Here is a tiny trained network, its code and every weight. The questions are about switching its units off for an input and a target symbol, where a switched-off unit gives its printed mean instead of its output.

import numpy as np


def w(rows, s, z=0):
    codes = np.array(rows[::2]) - 128.0
    scale = np.full(codes.shape[1], s)
    scale[-1] = z or s
    return codes * scale


def norm(h):
    return h / np.sqrt((h * h).mean(-1, keepdims=True) + 1e-5)


def f(y):
    return np.maximum(y, 0)


def softmax(a):
    e = np.exp(a - a.max(-1, keepdims=True))
    return e / e.sum(-1, keepdims=True)


def log_softmax(a):
    a = a - a.max(-1, keepdims=True)
    return a - np.log(np.exp(a).sum(-1, keepdims=True))


def net(x, mask):
    ids = ['αβγδεηθλμξπστφψω'.index(c) for c in x.split()]
    T = len(ids)
    res = E[ids] + P[:T]
    u = 0
    for l in range(2):
        q, k, v = (norm(res) @ M[l].T for M in (Q, K, V))
        z = softmax(np.where(np.tri(T) > 0, q @ k.T / 3**0.5, -1e9)) @ v
        res = res + np.where(mask[u], z, O[l][:, -1]) @ O[l][:, :-1]
        u += 1
        y = f(norm(res) @ A[l][:, :-1].T + A[l][:, -1])
        res = res + np.where(mask[u : u + 4], y, B[l][:, -1]) @ B[l][:, :-1]
        u += 4
    return log_softmax(norm(res)[-1] @ U[:, :-1].T + U[:, -1])


Q, K, V, O, A, B = {}, {}, {}, {}, {}, {}
E = w([
[33,137,148],'α',
[36,154,147],'β',
[198,160,135],'γ',
[199,170,130],'δ',
[14,110,119],'ε',
[111,195,113],'η',
[64,164,143],'θ',
[113,136,112],'λ',
[128,170,2],'μ',
[116,98,135],'ξ',
[160,107,120],'π',
[50,143,145],'σ',
[113,196,113],'τ',
[247,209,144],'φ',
[186,123,132],'ψ',
[243,240,145],'ω',
],0.014)
P = w([
[162,126,142],'0',
[138,126,105],'1',
[137,128,156],'2',
[119,144,86],'3',
[135,128,158],'4',
[133,131,77],'5',
[135,128,158],'6',
[113,138,57],'7',
[136,130,157],'8',
[107,139,41],'9',
[136,131,157],'10',
[108,7,101],'11',
[136,129,158],'12',
],0.017)
Q[0] = w([
[50,79,2],'0.h1',
[104,64,152],'0.h1',
[76,81,91],'0.h1',
],0.0097)
K[0] = w([
[255,157,202],'0.h1',
[183,106,83],'0.h1',
[247,217,55],'0.h1',
],0.008)
V[0] = w([
[3,95,208],'0.h1',
[145,188,230],'0.h1',
[86,118,138],'0.h1',
],0.0029)
O[0] = w([
[52,252,149,3],'0.h1',
[174,123,113,175],'0.h1',
[66,189,36,87],'0.h1',
],0.004,0.0011)
A[0] = w([
[251,139,144,246],'0.n1',
[1,106,103,223],'0.n2',
[129,192,192,58],'0.n3',
[73,194,238,5],'0.n4',
],0.0089,0.0015)
B[0] = w([
[82,151,122,254],'0.n1',
[188,222,89,181],'0.n2',
[78,63,105,168],'0.n3',
[132,9,149,174],'0.n4',
],0.012,0.0069)
Q[1] = w([
[59,154,30],'1.h1',
[5,203,2],'1.h1',
[231,161,40],'1.h1',
],0.0042)
K[1] = w([
[109,216,3],'1.h1',
[174,151,15],'1.h1',
[229,187,144],'1.h1',
],0.0047)
V[1] = w([
[169,149,254],'1.h1',
[177,163,102],'1.h1',
[170,57,211],'1.h1',
],0.0038)
O[1] = w([
[247,229,78,5],'1.h1',
[167,1,93,177],'1.h1',
[37,214,204,2],'1.h1',
],0.003,0.0014)
A[1] = w([
[177,91,180,144],'1.n1',
[111,6,139,64],'1.n2',
[139,72,183,243],'1.n3',
[161,108,200,6],'1.n4',
],0.012,0.0012)
B[1] = w([
[100,88,144,164],'1.n1',
[139,255,112,254],'1.n2',
[77,95,119,204],'1.n3',
[203,68,131,155],'1.n4',
],0.009,0.0063)
U = w([
[92,197,141,57],'α',
[178,237,39,149],'β',
[149,113,55,228],'γ',
[106,186,147,53],'δ',
[182,178,195,132],'ε',
[72,92,84,2],'η',
[99,114,97,20],'θ',
[193,165,151,63],'λ',
[235,74,166,147],'μ',
[108,219,145,29],'ξ',
[148,6,123,97],'π',
[183,167,197,167],'σ',
[84,26,53,219],'τ',
[88,120,241,166],'φ',
[209,158,165,81],'ψ',
[56,128,144,93],'ω',
],0.014,0.0082)

Each question gives the input, a string of symbols that net reads in full, and the target symbol t.
The units are the heads (3 rows each of Q, K, V and O) and the neurons (one row each of A and B). Each row of codes is followed by its name. A weight is (code - 128) times the scale printed after its matrix; where a second scale follows, it is the last column's (O, A, B and U).
mask holds one flag per unit, layer by layer, with each layer's heads first. A switched-off unit (its flag False) gives its mean, the last column of its rows in O or B, instead of its output. The means were averaged over made-up inputs and are rounded, as every weight is.
A unit's drop is (log p(t) with every unit on - log p(t) with that unit switched off) / (log p(t) with every unit on - log p(t) with every unit switched off).
The circuit of an input: a set's keep is (log p(t) with only the set's units on - log p(t) with every unit switched off) / (log p(t) with every unit on - log p(t) with every unit switched off). Starting from all 10 units, units are removed one at a time, each time the one whose removal leaves the highest keep (on an exact tie, the one counted first), for as long as the keep stays at least 0.8.
circuit, biggest first: the units of the circuit, biggest drop first
unit that matters most: the unit with the biggest drop
top k neurons: the k neurons with the biggest drops, biggest first
top k neurons in layer l: the k neurons of layer l with the biggest drops, biggest first
input ξ π σ θ π δ η γ δ ω λ η, target γ: top 3 neurons in layer 0 => (0.n2 0.n4 0.n3)
input φ λ γ γ π γ π, target τ: top 3 neurons => (1.n2 0.n3 0.n4)
input ω σ ψ γ θ θ ψ ξ φ β λ, target τ: top 3 neurons in layer 0 => (0.n4 0.n1 0.n3)
input ξ μ ξ γ π τ ε γ ψ ψ ψ φ, target β: top 2 neurons in layer 0 => (0.n1 0.n2)
input δ ψ ξ π ψ ψ δ, target φ: top 4 neurons => (0.n2 0.n1 1.n2 0.n3)
input δ η ψ γ φ ξ π, target φ: top 3 neurons => (0.n2 0.n3 0.n1)
input π τ ψ π τ ψ ψ π ξ β ξ γ, target β: unit that matters most => 1.n2
input π η η γ θ φ ξ η δ, target φ: circuit, biggest first => (0.n2 1.n2 0.n1)
input ψ ψ π ψ γ β ξ ξ ψ γ η π, target γ: top 3 neurons => (1.n2 0.n4 0.n3)
input η ψ π, target π: top 4 neurons => (0.n3 0.n4 1.n2 1.n4)
input ψ π η ψ ξ ψ ψ λ λ, target τ: top 2 neurons => (0.n4 0.n3)
input π ψ ξ ψ γ, target φ: top 2 neurons in layer 0 => (0.n1 0.n2)
input ψ ξ θ π η ξ ψ β α ε μ λ, target β: top 2 neurons in layer 0 => (0.n2 0.n4)
input π ψ ψ β λ δ ψ λ φ π ψ η, target β: top 2 neurons => (0.n1 1.n3)
input ψ ψ ψ θ, target β: top 2 neurons in layer 0 => (0.n2 0.n1)
input γ φ π φ π ω π ψ ψ π η λ, target β: top 2 neurons => (1.n2 0.n2)
input θ ψ ψ δ ψ η ψ π ξ ψ ψ, target φ: top 2 neurons => (0.n2 1.n2)
input ψ ξ π, target φ: top 4 neurons => (0.n2 1.n2 0.n1 0.n3)
input μ π σ η ε, target β: top neuron in layer 1 => (1.n3)
input φ μ τ γ η λ ψ γ α δ ψ τ, target γ: top neuron in layer 1 => (1.n2)
input η ψ ψ η π ψ ψ ψ ψ δ β τ, target β: top 2 neurons => (0.n1 1.n3)
